Below are the code and all the weights of a small trained network. Each question names an input and a target symbol and asks about switching units off, where a switched-off unit gives its printed mean instead of its output.

import numpy as np


def w(rows, s, z=0):
    codes = np.array(rows[::2]) - 128.0
    scale = np.full(codes.shape[1], s)
    scale[-1] = z or s
    return codes * scale


def norm(h):
    return h / np.sqrt((h * h).mean(-1, keepdims=True) + 1e-5)


def f(y):
    return y / 2 * (1 + np.tanh(0.7978845608 * (y + 0.044715 * y**3)))


def softmax(a):
    e = np.exp(a - a.max(-1, keepdims=True))
    return e / e.sum(-1, keepdims=True)


def log_softmax(a):
    a = a - a.max(-1, keepdims=True)
    return a - np.log(np.exp(a).sum(-1, keepdims=True))


def net(x, mask):
    ids = ['δζλξτψ'.index(c) for c in x.split()]
    T = len(ids)
    res = E[ids] + P[:T]
    u = 0
    for l in range(2):
        q, k, v = (norm(res) @ M[l].T for M in (Q, K, V))
        z = softmax(np.where(np.tri(T) > 0, q @ k.T / 3**0.5, -1e9)) @ v
        res = res + np.where(mask[u], z, O[l][:, -1]) @ O[l][:, :-1]
        u += 1
        y = f(norm(res) @ A[l][:, :-1].T + A[l][:, -1])
        res = res + np.where(mask[u : u + 4], y, B[l][:, -1]) @ B[l][:, :-1]
        u += 4
    return log_softmax(norm(res)[-1] @ U[:, :-1].T + U[:, -1])


Q, K, V, O, A, B = {}, {}, {}, {}, {}, {}
E = w([
[175,69,111,18,81],'δ',
[166,157,144,132,154],'ζ',
[162,150,80,216,140],'λ',
[174,98,83,154,61],'ξ',
[134,86,253,110,55],'τ',
[165,68,89,197,230],'ψ',
],0.017)
P = w([
[2,96,103,111,131],'0',
[162,142,100,91,51],'1',
[194,171,129,113,65],'2',
[171,154,124,88,108],'3',
[202,115,118,73,76],'4',
[166,137,157,81,106],'5',
],0.0052)
Q[0] = w([
[254,117,101,140,46],'L0H1',
[87,40,27,143,145],'L0H1',
[249,140,235,101,199],'L0H1',
],0.0096)
K[0] = w([
[2,162,236,137,102],'L0H1',
[64,31,150,163,125],'L0H1',
[221,170,236,167,195],'L0H1',
],0.0085)
V[0] = w([
[93,73,168,171,122],'L0H1',
[136,50,80,70,200],'L0H1',
[1,166,93,159,116],'L0H1',
],0.0089)
O[0] = w([
[114,110,11,219,93,189],'L0H1',
[97,170,167,254,104,50],'L0H1',
[132,42,166,110,88,1],'L0H1',
],0.0074,0.0059)
A[0] = w([
[170,193,152,129,65,182],'L0N1',
[134,213,116,9,144,255],'L0N2',
[218,109,141,138,133,175],'L0N3',
[150,65,101,182,204,66],'L0N4',
],0.011,0.00097)
B[0] = w([
[99,159,175,134,157,246],'L0N1',
[112,150,112,254,155,254],'L0N2',
[145,233,161,133,92,221],'L0N3',
[181,85,213,109,101,210],'L0N4',
],0.0099,0.0048)
Q[1] = w([
[104,45,133,180,114],'L1H1',
[189,138,77,195,100],'L1H1',
[66,198,2,126,69],'L1H1',
],0.015)
K[1] = w([
[78,206,179,146,169],'L1H1',
[81,47,174,130,111],'L1H1',
[83,73,130,253,39],'L1H1',
],0.014)
V[1] = w([
[198,168,250,100,93],'L1H1',
[81,154,101,72,65],'L1H1',
[204,90,82,55,159],'L1H1',
],0.015)
O[1] = w([
[106,72,199,3,159,254],'L1H1',
[105,174,56,88,133,115],'L1H1',
[174,16,95,218,96,87],'L1H1',
],0.011,0.012)
A[1] = w([
[78,240,104,138,87,133],'L1N1',
[106,91,92,255,84,154],'L1N2',
[86,135,214,211,39,155],'L1N3',
[177,208,144,175,62,253],'L1N4',
],0.012,0.00054)
B[1] = w([
[146,26,152,194,251,235],'L1N1',
[28,48,146,65,84,196],'L1N2',
[226,163,66,78,151,252],'L1N3',
[46,187,145,141,45,214],'L1N4',
],0.011,0.0036)
U = w([
[86,211,162,243,228,184],'δ',
[14,150,189,72,146,80],'ζ',
[207,26,150,219,161,148],'λ',
[57,108,91,223,102,214],'ξ',
[218,152,2,113,210,93],'τ',
[211,220,104,174,87,3],'ψ',
],0.0068,0.0015)

Each question gives the input, a string of symbols that net reads in full, and the target symbol t.
The units are the heads (3 rows each of Q, K, V and O) and the neurons (one row each of A and B). Each row of codes is followed by its name. A weight is (code - 128) times the scale printed after its matrix; where a second scale follows, it is the last column's (O, A, B and U).
mask holds one flag per unit, layer by layer, with each layer's heads first. A switched-off unit (its flag False) gives its mean, the last column of its rows in O or B, instead of its output. The means were averaged over made-up inputs and are rounded, as every weight is.
A unit's drop is (log p(t) with every unit on - log p(t) with that unit switched off) / (log p(t) with every unit on - log p(t) with every unit switched off).
The circuit of an input: a set's keep is (log p(t) with only the set's units on - log p(t) with every unit switched off) / (log p(t) with every unit on - log p(t) with every unit switched off). Starting from all 10 units, units are removed one at a time, each time the one whose removal leaves the highest keep (on an exact tie, the one counted first), for as long as the keep stays at least 0.8.
circuit, biggest first: the units of the circuit, biggest drop first
top k neurons: the k neurons with the biggest drops, biggest first
top k neurons in layer l: the k neurons of layer l with the biggest drops, biggest first
drop when u is switched off: that unit's drop, to one decimal
input δ τ δ τ, target ξ: circuit, biggest first => (L1H1 L0N4 L1N2)
input λ τ δ, target λ: top 3 neurons => (L0N4 L0N2 L0N1)
input τ ξ ψ ξ τ, target ψ: top 4 neurons => (L1N3 L1N1 L0N1 L0N3)
input ξ ζ τ δ, target ξ: circuit, biggest first => (L1H1 L1N2 L0N2 L0N3)
input λ δ ψ ξ, target λ: top 2 neurons => (L0N4 L0N2)
input τ ζ τ ζ ζ τ, target δ: circuit, biggest first => (L0N2 L0H1 L1H1 L0N4)
input ζ δ λ, target ζ: top 3 neurons => (L0N2 L1N3 L1N1)
input τ δ ψ τ, target ξ: circuit, biggest first => (L1H1 L1N2 L0N4)
input τ ψ ψ τ, target λ: circuit, biggest first => (L1H1)
input λ ψ ψ τ ψ λ, target λ: circuit, biggest first => (L0N4 L1H1 L0N2)
input ξ τ τ λ, target ξ: circuit, biggest first => (L1H1 L1N2 L0N2 L0N3)
input τ ζ ψ τ, target λ: circuit, biggest first => (L1H1 L0N2)
input ψ τ δ, target ψ: top 3 neurons => (L0N4 L1N3 L0N2)
input τ ξ τ, target ψ: top 3 neurons in layer 0 => (L0N2 L0N4 L0N1)
input ψ ξ ξ ψ δ ξ, target ψ: top 3 neurons in layer 0 => (L0N4 L0N2 L0N3)
input ψ τ ζ τ ψ ξ, target ψ: top 3 neurons => (L0N4 L1N3 L1N4)
input τ λ τ τ ξ, target τ: top 3 neurons in layer 1 => (L1N1 L1N2 L1N4)
input ψ τ ψ, target ζ: top neuron => (L0N1)
input ψ τ ψ ζ λ δ, target ψ: top 3 neurons in layer 1 => (L1N3 L1N4 L1N1)
input δ τ ψ ξ, target δ: top 2 neurons => (L1N1 L0N3)
input τ τ τ δ ψ ξ, target τ: top 4 neurons => (L0N2 L0N4 L0N3 L0N1)
input ξ ψ τ τ δ, target ξ: top neuron => (L1N2)
input δ τ δ, target δ: top 2 neurons => (L0N2 L1N1)
input τ τ ζ, target δ: top 3 neurons => (L0N2 L0N3 L0N4)
input ψ ξ ψ τ λ, target ψ: top 3 neurons in layer 1 => (L1N3 L1N4 L1N1)
input τ τ ζ ζ ψ λ, target τ: drop when L0N3 is switched off => 0.5
input τ ζ ξ τ, target δ: top neuron in layer 0 => (L0N2)
